[[17.2 11.6 26.8 11.8  2.9  5.0  9.9 66.6 66.3]
 [12.1  1.8 47.8 11.8 15.0  2.3 -0.5 56.7 42.5]
 [19.8  4.2 37.3 21.8 21.1 15.6  1.0 66.6 34.6]
 [22.4 11.6 47.8 15.1 15.0  7.6  5.4 51.7 42.5]
 [ 6.9  6.7 53.0 25.1 33.2 20.9  4.0 46.8 18.7]
 [19.8 16.5 58.3 21.8 27.1  7.6  8.4 36.8 26.6]
 [17.2  9.1 63.5  5.2 27.1  2.3  2.5 46.8 50.4]
 [12.1  6.7 63.5 11.8 51.3  7.6  4.0 36.8 26.6]
 [ 6.9 -3.2 37.3  1.8  8.9  7.6  6.9 61.7 74.2]]
->
[[ 6.9 -3.2 37.3  1.8  8.9  7.6  6.9 61.7 74.2]
 [17.2 11.6 26.8 11.8  2.9  5.0  9.9 66.6 66.3]
 [12.1  1.8 47.8 11.8 15.0  2.3 -0.5 56.7 42.5]
 [19.8  4.2 37.3 21.8 21.1 15.6  1.0 66.6 34.6]
 [22.4 11.6 47.8 15.1 15.0  7.6  5.4 51.7 42.5]
 [ 6.9  6.7 53.0 25.1 33.2 20.9  4.0 46.8 18.7]
 [19.8 16.5 58.3 21.8 27.1  7.6  8.4 36.8 26.6]
 [17.2  9.1 63.5  5.2 27.1  2.3  2.5 46.8 50.4]
 [12.1  6.7 63.5 11.8 51.3  7.6  4.0 36.8 26.6]]

[[ 32.2  32.8  -7.8]
 [ 29.9  26.6  -5.8]
 [ 21.5   5.2  -8.4]
 [ 37.5   4.1  31.7]
 [ 44.8  40.4 -11.5]
 [ 14.8 -36.3   8.6]
 [ 45.2  35.5 -15.4]
 [ 24.1  23.4  25.0]
 [  8.2 -35.6  11.1]
 [ 40.6   0.1  32.2]
 [-74.6 -50.7 -34.8]
 [ 29.6  16.1 -13.8]]
->
[[ 29.6  16.1 -13.8]
 [ 32.2  32.8  -7.8]
 [ 29.9  26.6  -5.8]
 [ 21.5   5.2  -8.4]
 [ 37.5   4.1  31.7]
 [ 44.8  40.4 -11.5]
 [ 14.8 -36.3   8.6]
 [ 45.2  35.5 -15.4]
 [ 24.1  23.4  25.0]
 [  8.2 -35.6  11.1]
 [ 40.6   0.1  32.2]
 [-74.6 -50.7 -34.8]]

[[-19.7  -1.8  33.5 -23.4  -3.7  -9.5  36.6  21.7]
 [ -6.6 -13.3 -12.4 -13.1   8.8  10.7  -3.1  -7.7]
 [-76.1  -5.5  11.0  39.1 -12.8 -58.1  17.3  12.4]
 [-43.8  -5.0 -50.8  32.4  15.0 -36.7 -38.6 -52.2]]
->
[[-43.8  -5.0 -50.8  32.4  15.0 -36.7 -38.6 -52.2]
 [-19.7  -1.8  33.5 -23.4  -3.7  -9.5  36.6  21.7]
 [ -6.6 -13.3 -12.4 -13.1   8.8  10.7  -3.1  -7.7]
 [-76.1  -5.5  11.0  39.1 -12.8 -58.1  17.3  12.4]]

[[ -0.1   5.0   0.2  33.2  10.0 -27.6   2.0 -18.0  -6.0 -19.8  33.9   4.2
    8.0  38.1  20.1 -21.4]
 [-37.9  23.4 -32.8  21.4  30.0 -27.1 -17.3 -27.5  49.8 -16.5  -0.2  20.6
  -11.8  16.7  -2.7  -5.5]
 [  0.0   5.0  12.9  26.2  -0.6 -11.5  -2.9  -5.7 -12.7 -10.8  63.4   0.0
    1.9  16.4  30.8 -13.1]
 [ 11.9 -20.6 -10.5 -14.6 -30.4   3.1   4.1  -5.3 -39.6  22.7 -26.0 -11.3
   16.7 -33.0   2.3 -15.3]]
->
[[ 11.9 -20.6 -10.5 -14.6 -30.4   3.1   4.1  -5.3 -39.6  22.7 -26.0 -11.3
   16.7 -33.0   2.3 -15.3]
 [ -0.1   5.0   0.2  33.2  10.0 -27.6   2.0 -18.0  -6.0 -19.8  33.9   4.2
    8.0  38.1  20.1 -21.4]
 [-37.9  23.4 -32.8  21.4  30.0 -27.1 -17.3 -27.5  49.8 -16.5  -0.2  20.6
  -11.8  16.7  -2.7  -5.5]
 [  0.0   5.0  12.9  26.2  -0.6 -11.5  -2.9  -5.7 -12.7 -10.8  63.4   0.0
    1.9  16.4  30.8 -13.1]]

[[ 17.9 -12.6 -41.1  12.8]
 [ 38.6 -73.7 -40.1  38.5]
 [ 59.5  33.5 -34.2  23.9]
 [-18.2   2.2 -35.3   3.8]
 [ 27.8 -43.6 -53.0  28.6]]
->
[[ 27.8 -43.6 -53.0  28.6]
 [ 17.9 -12.6 -41.1  12.8]
 [ 38.6 -73.7 -40.1  38.5]
 [ 59.5  33.5 -34.2  23.9]
 [-18.2   2.2 -35.3   3.8]]

[[ 32.2  28.2  27.8  27.6  43.4]
 [-23.5  38.2 -15.1  32.5 -24.8]
 [ -3.7  41.4  -5.5 -42.0  27.3]
 [ 12.1 -16.9  11.3 -18.5   0.1]
 [  5.9 -21.3  13.5 -31.8  42.8]
 [-23.4 -36.7 -20.1  36.5 -29.5]
 [-15.2  30.9 -20.3  39.0 -22.8]
 [ 34.1  34.5  38.7  13.1 -13.1]
 [ 20.2   3.6  17.7  10.9 -53.5]]
->
[[ 20.2   3.6  17.7  10.9 -53.5]
 [ 32.2  28.2  27.8  27.6  43.4]
 [-23.5  38.2 -15.1  32.5 -24.8]
 [ -3.7  41.4  -5.5 -42.0  27.3]
 [ 12.1 -16.9  11.3 -18.5   0.1]
 [  5.9 -21.3  13.5 -31.8  42.8]
 [-23.4 -36.7 -20.1  36.5 -29.5]
 [-15.2  30.9 -20.3  39.0 -22.8]
 [ 34.1  34.5  38.7  13.1 -13.1]]
---
[[ -2.7 -15.6 -14.6]
 [-26.2 -18.5 -58.1]
 [  1.4 -35.4  -5.5]]
->
[[-26.2 -18.5 -58.1]
 [  1.4 -35.4  -5.5]]

[[ 12.0  -1.1   0.3 -43.0  15.0]
 [ 35.4 -26.9 -49.1  36.6  58.0]
 [-46.7  13.6  38.5 -17.0  -9.7]
 [ 21.3   5.9   6.4 -14.8  -1.9]
 [ 24.9   6.8 -13.2 -31.5  12.5]]
->
[[ 35.4 -26.9 -49.1]
 [-46.7  13.6  38.5]]

[[ 22.3  56.4 -17.1 -14.5]
 [ -8.0  -0.8 -55.5  25.9]
 [ -7.0   8.9  11.0 -17.7]
 [ 28.9  20.9  57.4  62.1]
 [ 55.8 -34.8  -1.7  21.2]]
->
[[ -8.0  -0.8 -55.5]
 [ -7.0   8.9  11.0]]

[[-57.3 -74.3 -32.8]
 [ 21.2  51.9 -60.9]
 [-59.1 -53.2 -48.0]
 [ -2.3  26.3 -29.8]
 [ -6.1 -35.7  11.4]]
->
[[ 21.2  51.9 -60.9]
 [-59.1 -53.2 -48.0]]

[[ 61.0 -14.4   5.6 -26.8]
 [ -5.9  31.7 -10.6   1.3]
 [-22.5  48.3  11.3 -18.0]
 [-35.0  -0.4  27.7  14.5]
 [ 50.4  43.1  20.9 -18.0]]
->
[[ -5.9  31.7 -10.6]
 [-22.5  48.3  11.3]]

[[  5.5 -73.4 -10.7]
 [ 27.0 -73.4 -17.9]
 [-35.1  19.8  22.7]
 [ 33.0  45.6 -27.2]
 [ 26.7  56.1  11.8]]
->
[[ 27.0 -73.4 -17.9]
 [-35.1  19.8  22.7]]

[[-25.3 -71.6 -73.2]
 [ -5.0  -7.1 -55.0]
 [ -2.0 -12.5 -53.8]
 [-38.3 -45.5 -42.8]
 [ -8.8 -45.1 -43.5]]
->
[[ -5.0  -7.1 -55.0]
 [ -2.0 -12.5 -53.8]]
---
[[-55.8 -35.0  -9.8  27.6]
 [ 69.2  38.7 -31.9 -36.9]
 [ -3.0   9.0  20.3   9.9]
 [-15.1 -10.2  -4.5   5.2]
 [-17.2 -39.6 -27.6  23.2]]
->
[-55.8  38.7  20.3   5.2]

[[-16.5 -30.5  -9.1 -68.8  10.8]
 [ 26.4  33.4  12.0 -30.4 -16.7]
 [ 38.7 -14.1  -3.9  15.1 -19.4]
 [-21.1   7.3  39.2 -12.2 -48.9]]
->
[-16.5  33.4  -3.9 -12.2]

[[  6.3  14.6 -15.3  22.6]
 [  5.1 -27.9  69.0 -20.1]
 [-26.3  41.4  24.7   7.9]
 [ 19.3 -10.2 -30.2   0.7]]
->
[  6.3 -27.9  24.7   0.7]

[[-32.4 -42.9 -17.1  67.9 -20.2]
 [-29.2   7.4 -27.6 -17.2  38.8]
 [-13.4  34.8  -3.7  71.9 -61.5]
 [ 24.6  -8.2 -21.1  -4.8 -19.5]]
->
[-32.4   7.4  -3.7  -4.8]

[[ 11.7   8.6   1.7]
 [-30.4 -25.1   0.9]
 [ 62.0  44.6  -5.1]
 [ -0.8   0.8   1.8]]
->
[ 11.7 -25.1  -5.1]

[[-27.0 -50.7  31.6  -9.0]
 [-17.6  -1.4  32.1 -56.9]]
->
[-27.0  -1.4]

[[-13.3  33.6  53.3  24.7  40.7]
 [ 26.5  16.5 -63.1  -8.3  18.1]]
->
[-13.3  16.5]

[[ 24.7 -20.2  -9.0  -0.4]
 [-58.9  43.2  20.0   2.8]
 [ 19.4 -44.9  61.8 -17.1]
 [  7.2 -50.8  51.5 -38.5]
 [ 63.7 -11.0 -26.3  39.9]]
->
[ 24.7  43.2  61.8 -38.5]

[[ -3.6  -5.5  -2.8 -54.0]
 [-23.7   6.8  -6.5 -37.1]
 [  5.6  15.2   8.1   6.7]
 [-23.9   7.9   9.1   9.1]]
->
[-3.6  6.8  8.1  9.1]
